Here is a tiny trained network, its code and every weight. The questions are about switching its units off for an input and a class, where a switched-off unit gives its printed mean instead of its output.

import numpy as np


def w(rows, s, z=0):
    codes = np.array(rows[::2]) - 128.0
    scale = np.full(codes.shape[1], s)
    scale[-1] = z or s
    return codes * scale


def norm(h):
    return h / np.sqrt((h * h).mean(-1, keepdims=True) + 1e-5)


def f(y):
    return y / 2 * (1 + np.tanh(0.7978845608 * (y + 0.044715 * y**3)))


def log_softmax(a):
    a = a - a.max(-1, keepdims=True)
    return a - np.log(np.exp(a).sum(-1, keepdims=True))


def net(x, mask):
    res = np.array(x, float).reshape(1, 6) / 4 @ E
    u = 0
    for l in range(4):
        y = f(norm(res) @ A[l][:, :-1].T + A[l][:, -1])
        res = res + np.where(mask[u : u + 8], y, B[l][:, -1]) @ B[l][:, :-1]
        u += 8
    return log_softmax(norm(res)[-1] @ U[:, :-1].T + U[:, -1])


A, B = {}, {}
E = w([
[145,95,1],'x0',
[198,76,195],'x1',
[142,114,119],'x2',
[111,148,140],'x3',
[127,128,125],'x4',
[51,18,73],'x5',
],0.0072)
A[0] = w([
[35,164,254,254],'L0N0',
[53,187,161,146],'L0N1',
[72,107,134,208],'L0N2',
[187,67,158,179],'L0N3',
[220,141,125,122],'L0N4',
[151,84,151,127],'L0N5',
[192,175,186,131],'L0N6',
[83,183,98,110],'L0N7',
],0.0085,0.0038)
B[0] = w([
[172,68,143,254],'L0N0',
[183,97,89,166],'L0N1',
[45,2,93,172],'L0N2',
[78,118,229,165],'L0N3',
[140,90,111,145],'L0N4',
[137,88,136,137],'L0N5',
[136,131,127,176],'L0N6',
[185,111,130,143],'L0N7',
],0.0097,0.0065)
A[1] = w([
[216,221,132,6],'L1N0',
[194,84,120,49],'L1N1',
[118,133,145,113],'L1N2',
[113,129,98,93],'L1N3',
[239,40,111,213],'L1N4',
[120,45,170,247],'L1N5',
[68,56,103,246],'L1N6',
[51,254,184,85],'L1N7',
],0.0098,0.0025)
B[1] = w([
[113,73,106,165],'L1N0',
[51,209,115,152],'L1N1',
[131,136,108,124],'L1N2',
[174,122,93,127],'L1N3',
[140,145,155,254],'L1N4',
[254,137,163,249],'L1N5',
[157,39,132,233],'L1N6',
[148,53,64,115],'L1N7',
],0.008,0.0065)
A[2] = w([
[125,102,48,194],'L2N0',
[169,184,176,44],'L2N1',
[95,52,132,90],'L2N2',
[146,80,103,4],'L2N3',
[254,39,199,119],'L2N4',
[61,123,21,218],'L2N5',
[183,239,99,118],'L2N6',
[101,163,183,162],'L2N7',
],0.0086,0.0033)
B[2] = w([
[245,221,115,160],'L2N0',
[109,129,115,139],'L2N1',
[2,151,155,146],'L2N2',
[99,81,126,128],'L2N3',
[118,33,123,254],'L2N4',
[191,154,157,163],'L2N5',
[216,96,98,147],'L2N6',
[215,44,173,132],'L2N7',
],0.0052,0.01)
A[3] = w([
[139,166,156,66],'L3N0',
[171,191,135,162],'L3N1',
[250,31,220,202],'L3N2',
[248,154,143,62],'L3N3',
[69,121,59,206],'L3N4',
[95,92,111,199],'L3N5',
[159,47,148,116],'L3N6',
[108,143,36,254],'L3N7',
],0.011,0.0027)
B[3] = w([
[81,94,178,124],'L3N0',
[95,218,122,137],'L3N1',
[64,167,103,250],'L3N2',
[32,193,60,165],'L3N3',
[193,92,160,134],'L3N4',
[163,136,114,139],'L3N5',
[119,189,71,178],'L3N6',
[254,125,223,143],'L3N7',
],0.009,0.018)
U = w([
[64,215,64,73],'0',
[124,77,87,253],'1',
[111,222,241,127],'2',
[126,72,221,81],'3',
[212,222,127,161],'4',
[249,93,130,43],'5',
],0.018,0.0034)

Each question gives the input, the list of numbers given to net, and the class t.
The units are the neurons (one row each of A and B). Each row of codes is followed by its name. A weight is (code - 128) times the scale printed after its matrix; where a second scale follows, it is the last column's (A, B and U).
mask holds one flag per neuron, layer by layer. A switched-off neuron (its flag False) gives its mean, the last column of its row in B, instead of its output. The means were averaged over made-up inputs and are rounded, as every weight is.
A unit's drop is (log p(t) with every unit on - log p(t) with that unit switched off) / (log p(t) with every unit on - log p(t) with every unit switched off).
most important unit: the unit with the biggest drop
k most important neurons: the k neurons with the biggest drops, biggest first
top k neurons in layer l: the k neurons of layer l with the biggest drops, biggest first
drop of u: that unit's drop, to one decimal
input [3,-6,-3,1,6,-5], class 4: most important unit => L3N2
input [1,5,6,3,6,-2], class 0: top 2 neurons in layer 3 => [L3N2; L3N7]
input [6,-6,3,2,7,-6], class 4: 2 most important neurons => [L3N2; L3N7]
input [3,-5,-5,2,6,-5], class 4: top 3 neurons in layer 3 => [L3N2; L3N7; L3N6]
input [2,-1,-4,-3,-4,8], class 5: 2 most important neurons => [L3N3; L3N2]
input [4,0,0,-7,-2,4], class 5: 3 most important neurons => [L3N3; L0N0; L3N2]
input [-3,1,3,-8,0,3], class 3: 3 most important neurons => [L0N3; L3N3; L0N1]
input [-1,1,2,-2,1,0], class 2: top 2 neurons in layer 0 => [L0N3; L0N2]
input [8,-3,2,5,-5,0], class 4: 3 most important neurons => [L2N0; L2N4; L2N5]
input [1,-7,4,0,-5,8], class 5: 2 most important neurons => [L3N2; L3N7]
input [-6,0,-8,-8,-6,1], class 1: 2 most important neurons => [L3N7; L2N4]
input [4,0,8,-7,-5,6], class 5: top 2 neurons in layer 3 => [L3N3; L3N2]
input [4,-2,-8,-1,-8,6], class 5: top 2 neurons in layer 0 => [L0N0; L0N3]
input [-7,-8,2,5,2,-3], class 0: most important unit => L0N0
input [1,-4,-4,-8,-3,6], class 5: top 4 neurons in layer 3 => [L3N2; L3N3; L3N7; L3N4]
input [5,-5,-3,3,0,7], class 5: top 2 neurons in layer 3 => [L3N7; L3N2]
input [3,-4,-4,5,-5,0], class 4: top 3 neurons in layer 2 => [L2N0; L2N5; L2N4]
input [-3,-6,3,1,2,5], class 1: drop of L1N6 => 0.1
input [7,-4,-2,8,-2,-4], class 4: drop of L3N7 => 0.2
input [7,3,4,0,6,-8], class 0: most important unit => L3N3
input [8,-2,1,-5,6,-1], class 4: drop of L2N4 => 0.2
input [-5,-2,-7,3,0,-5], class 0: drop of L2N0 => 0.0
